Below are the code and all the weights of a small trained network. Each question names an input and a class and asks about switching units off, where a switched-off unit gives its printed mean instead of its output.

import numpy as np


def w(rows, s, z=0):
    codes = np.array(rows[::2]) - 128.0
    scale = np.full(codes.shape[1], s)
    scale[-1] = z or s
    return codes * scale


def f(y):
    return np.maximum(y, 0)


def log_softmax(a):
    a = a - a.max(-1, keepdims=True)
    return a - np.log(np.exp(a).sum(-1, keepdims=True))


def net(x, mask):
    res = np.array(x, float).reshape(1, 2) / 4 @ E
    y = f(res @ A[0][:, :-1].T + A[0][:, -1])
    res = res + np.where(mask, y, B[0][:, -1]) @ B[0][:, :-1]
    return log_softmax(res[-1] @ U[:, :-1].T + U[:, -1])


A, B = {}, {}
E = w([
[77,193,64,159,116,153,71,193,120,94,215],'x0',
[165,110,137,133,44,160,227,255,5,170,216],'x1',
],0.014)
A[0] = w([
[77,234,113,138,140,154,75,103,196,106,91,198],'neuron 0',
[50,169,44,219,162,192,47,149,193,112,172,106],'neuron 1',
[132,118,138,138,116,17,42,95,155,141,130,76],'neuron 2',
[83,101,66,184,131,116,98,136,121,141,138,93],'neuron 3',
[152,96,182,48,170,55,172,67,142,135,2,140],'neuron 4',
[142,149,167,162,138,129,81,143,140,106,90,246],'neuron 5',
[96,139,140,115,168,125,53,77,193,73,94,49],'neuron 6',
],0.0097,0.012)
B[0] = w([
[166,151,172,183,106,130,134,131,128,105,116,246],'neuron 0',
[200,156,56,58,139,77,193,39,131,156,71,230],'neuron 1',
[217,70,151,153,185,136,84,204,101,202,147,174],'neuron 2',
[148,50,91,74,144,82,108,115,135,195,112,151],'neuron 3',
[106,173,112,111,92,138,167,96,98,253,42,254],'neuron 4',
[154,195,234,149,114,207,205,103,89,29,138,208],'neuron 5',
[178,69,96,166,111,184,151,125,36,168,176,217],'neuron 6',
],0.012,0.019)
U = w([
[209,57,126,178,58,207,166,152,15,141,226,105],'0',
[136,188,39,32,73,92,162,29,114,174,80,103],'1',
[104,255,213,140,48,213,174,87,116,57,161,248],'2',
[50,84,164,109,165,160,91,63,101,82,199,96],'3',
[78,73,70,158,150,98,88,110,217,127,138,101],'4',
[95,54,128,141,133,84,63,124,208,95,124,103],'5',
[94,79,178,117,165,93,53,180,223,78,119,107],'6',
[15,65,130,72,175,128,108,93,168,74,124,101],'7',
],0.008,0.013)

Each question gives the input, the list of numbers given to net, and the class t.
The units are the neurons (one row each of A and B). Each row of codes is followed by its name. A weight is (code - 128) times the scale printed after its matrix; where a second scale follows, it is the last column's (A, B and U).
mask holds one flag per neuron, in row order. A switched-off neuron (its flag False) gives its mean, the last column of its row in B, instead of its output. The means were averaged over made-up inputs and are rounded, as every weight is.
A unit's drop is (log p(t) with every unit on - log p(t) with that unit switched off) / (log p(t) with every unit on - log p(t) with every unit switched off).
The circuit of an input: a set's keep is (log p(t) with only the set's units on - log p(t) with every unit switched off) / (log p(t) with every unit on - log p(t) with every unit switched off). Starting from all 7 units, units are removed one at a time, each time the one whose removal leaves the highest keep (on an exact tie, the one counted first), for as long as the keep stays at least 0.8.
units of the circuit, in order: the units of the circuit, biggest drop first
top k neurons: the k neurons with the biggest drops, biggest first
drop of u: that unit's drop, to one decimal
input [2,-3], class 2: units of the circuit, in order	(neuron 5)
input [-5,2], class 1: top 3 neurons	(neuron 0; neuron 5; neuron 4)
input [-4,-5], class 0: top 3 neurons	(neuron 6; neuron 1; neuron 2)
input [-7,6], class 1: top 2 neurons	(neuron 6; neuron 5)
input [8,6], class 1: top 2 neurons	(neuron 1; neuron 6)
input [0,3], class 2: top 2 neurons	(neuron 6; neuron 2)
input [3,-3], class 2: top 2 neurons	(neuron 4; neuron 5)
input [3,3], class 2: top 4 neurons	(neuron 6; neuron 2; neuron 4; neuron 1)
input [-2,2], class 2: top 3 neurons	(neuron 6; neuron 1; neuron 2)
input [-3,-1], class 2: top 2 neurons	(neuron 1; neuron 3)
input [-3,-5], class 0: top 3 neurons	(neuron 6; neuron 2; neuron 1)
input [8,2], class 1: drop of neuron 1	0.2
input [4,2], class 1: drop of neuron 0	0.4
input [1,-3], class 2: drop of neuron 5	0.3
input [7,-1], class 1: units of the circuit, in order	(neuron 1)
